Here is a tiny trained network, its code and every weight. The questions are about switching its units off for an input and a target symbol, where a switched-off unit gives its printed mean instead of its output.

import numpy as np


def w(rows, s, z=0):
    codes = np.array(rows[::2]) - 128.0
    scale = np.full(codes.shape[1], s)
    scale[-1] = z or s
    return codes * scale


def f(y):
    return y / 2 * (1 + np.tanh(0.7978845608 * (y + 0.044715 * y**3)))


def softmax(a):
    e = np.exp(a - a.max(-1, keepdims=True))
    return e / e.sum(-1, keepdims=True)


def log_softmax(a):
    a = a - a.max(-1, keepdims=True)
    return a - np.log(np.exp(a).sum(-1, keepdims=True))


def net(x, mask):
    ids = ['Θελπτψω'.index(c) for c in x.split()]
    T = len(ids)
    res = E[ids] + P[:T]
    q, k, v = (res @ M[0].T for M in (Q, K, V))
    z = softmax(np.where(np.tri(T) > 0, q @ k.T / 4**0.5, -1e9)) @ v
    res = res + np.where(mask[0], z, O[0][:, -1]) @ O[0][:, :-1]
    y = f(res @ A[0][:, :-1].T + A[0][:, -1])
    res = res + np.where(mask[1:9], y, B[0][:, -1]) @ B[0][:, :-1]
    return log_softmax(res[-1] @ U[:, :-1].T + U[:, -1])


Q, K, V, O, A, B = {}, {}, {}, {}, {}, {}
E = w([
[7,101,182,206],'Θ',
[105,40,75,153],'ε',
[90,130,170,111],'λ',
[82,34,230,135],'π',
[33,221,144,243],'τ',
[187,163,158,187],'ψ',
[185,108,185,146],'ω',
],0.013)
P = w([
[78,161,116,1],'0',
[96,144,115,36],'1',
[117,123,120,48],'2',
[139,110,128,55],'3',
[147,99,131,92],'4',
[155,97,142,108],'5',
[162,87,145,105],'6',
[172,90,153,98],'7',
[160,94,166,170],'8',
[183,82,158,125],'9',
[153,96,183,199],'10',
[190,84,172,123],'11',
],0.0058)
Q[0] = w([
[149,185,31,125],'H1',
[156,165,148,177],'H1',
[112,159,134,94],'H1',
[12,216,2,129],'H1',
],0.0099)
K[0] = w([
[202,238,224,110],'H1',
[160,172,98,195],'H1',
[146,92,164,148],'H1',
[77,226,254,138],'H1',
],0.0097)
V[0] = w([
[138,59,12,140],'H1',
[135,116,166,149],'H1',
[100,63,69,127],'H1',
[126,59,4,129],'H1',
],0.011)
O[0] = w([
[59,161,193,254,192],'H1',
[143,84,79,151,153],'H1',
[127,100,149,234,252],'H1',
[71,161,199,241,204],'H1',
],0.0098,0.0033)
A[0] = w([
[247,218,59,118,79],'N1',
[135,149,93,129,254],'N2',
[26,40,182,68,103],'N3',
[59,231,115,169,68],'N4',
[216,254,119,152,153],'N5',
[95,16,161,108,32],'N6',
[52,239,205,135,122],'N7',
[215,165,165,38,177],'N8',
],0.0098,0.0073)
B[0] = w([
[152,197,120,238,158],'N1',
[6,100,118,77,168],'N2',
[148,107,63,134,167],'N3',
[177,169,105,69,195],'N4',
[129,160,35,160,147],'N5',
[231,191,52,140,141],'N6',
[116,83,108,99,252],'N7',
[140,145,181,134,193],'N8',
],0.019,0.012)
U = w([
[57,63,63,91,200],'Θ',
[58,62,131,245,232],'ε',
[102,97,183,1,86],'λ',
[194,131,86,123,42],'π',
[56,187,91,97,2],'τ',
[160,178,93,201,44],'ψ',
[182,112,231,142,223],'ω',
],0.0081,0.0041)

Each question gives the input, a string of symbols that net reads in full, and the target symbol t.
The units are the heads (4 rows each of Q, K, V and O) and the neurons (one row each of A and B). Each row of codes is followed by its name. A weight is (code - 128) times the scale printed after its matrix; where a second scale follows, it is the last column's (O, A, B and U).
mask holds one flag per unit, heads first, then neurons. A switched-off unit (its flag False) gives its mean, the last column of its rows in O or B, instead of its output. The means were averaged over made-up inputs and are rounded, as every weight is.
A unit's drop is (log p(t) with every unit on - log p(t) with that unit switched off) / (log p(t) with every unit on - log p(t) with every unit switched off).
The circuit of an input: a set's keep is (log p(t) with only the set's units on - log p(t) with every unit switched off) / (log p(t) with every unit on - log p(t) with every unit switched off). Starting from all 9 units, units are removed one at a time, each time the one whose removal leaves the highest keep (on an exact tie, the one counted first), for as long as the keep stays at least 0.8.
units of the circuit, in order: the units of the circuit, biggest drop first
top k neurons: the k neurons with the biggest drops, biggest first
drop of u: that unit's drop, to one decimal
input ω ω Θ ε ω ω ε ω ε ε τ, target τ: top 2 neurons => [N7; N2]
input λ ω λ ψ ω ω ψ λ ω, target ω: top 4 neurons => [N8; N1; N7; N3]
input ω π ω ψ ω ε ω ω, target ε: top 3 neurons => [N7; N8; N6]
input ω Θ π Θ π τ τ π ε ε Θ, target Θ: units of the circuit, in order => [N1; N8]
input λ ε ε ε ε, target ε: units of the circuit, in order => [H1]
input ψ ε τ π ε ω ψ ε ε Θ λ, target λ: top 4 neurons => [N4; N7; N1; N5]
input ω ψ λ, target λ: units of the circuit, in order => [H1; N8]
input τ τ λ Θ ω ε ψ ω ω π τ ψ, target ε: top 2 neurons => [N6; N3]
input ε Θ Θ λ π π ε Θ ε τ, target Θ: top 2 neurons => [N2; N8]
input ε τ ω π ω ε, target ε: top 2 neurons => [N4; N7]
input ω ε ψ, target Θ: top 4 neurons => [N1; N8; N5; N6]
input λ Θ Θ ψ τ ω Θ, target Θ: drop of H1 => 0.4
input Θ Θ π ε λ, target ε: drop of H1 => 0.3
input τ ε ψ, target Θ: drop of N3 => -0.1
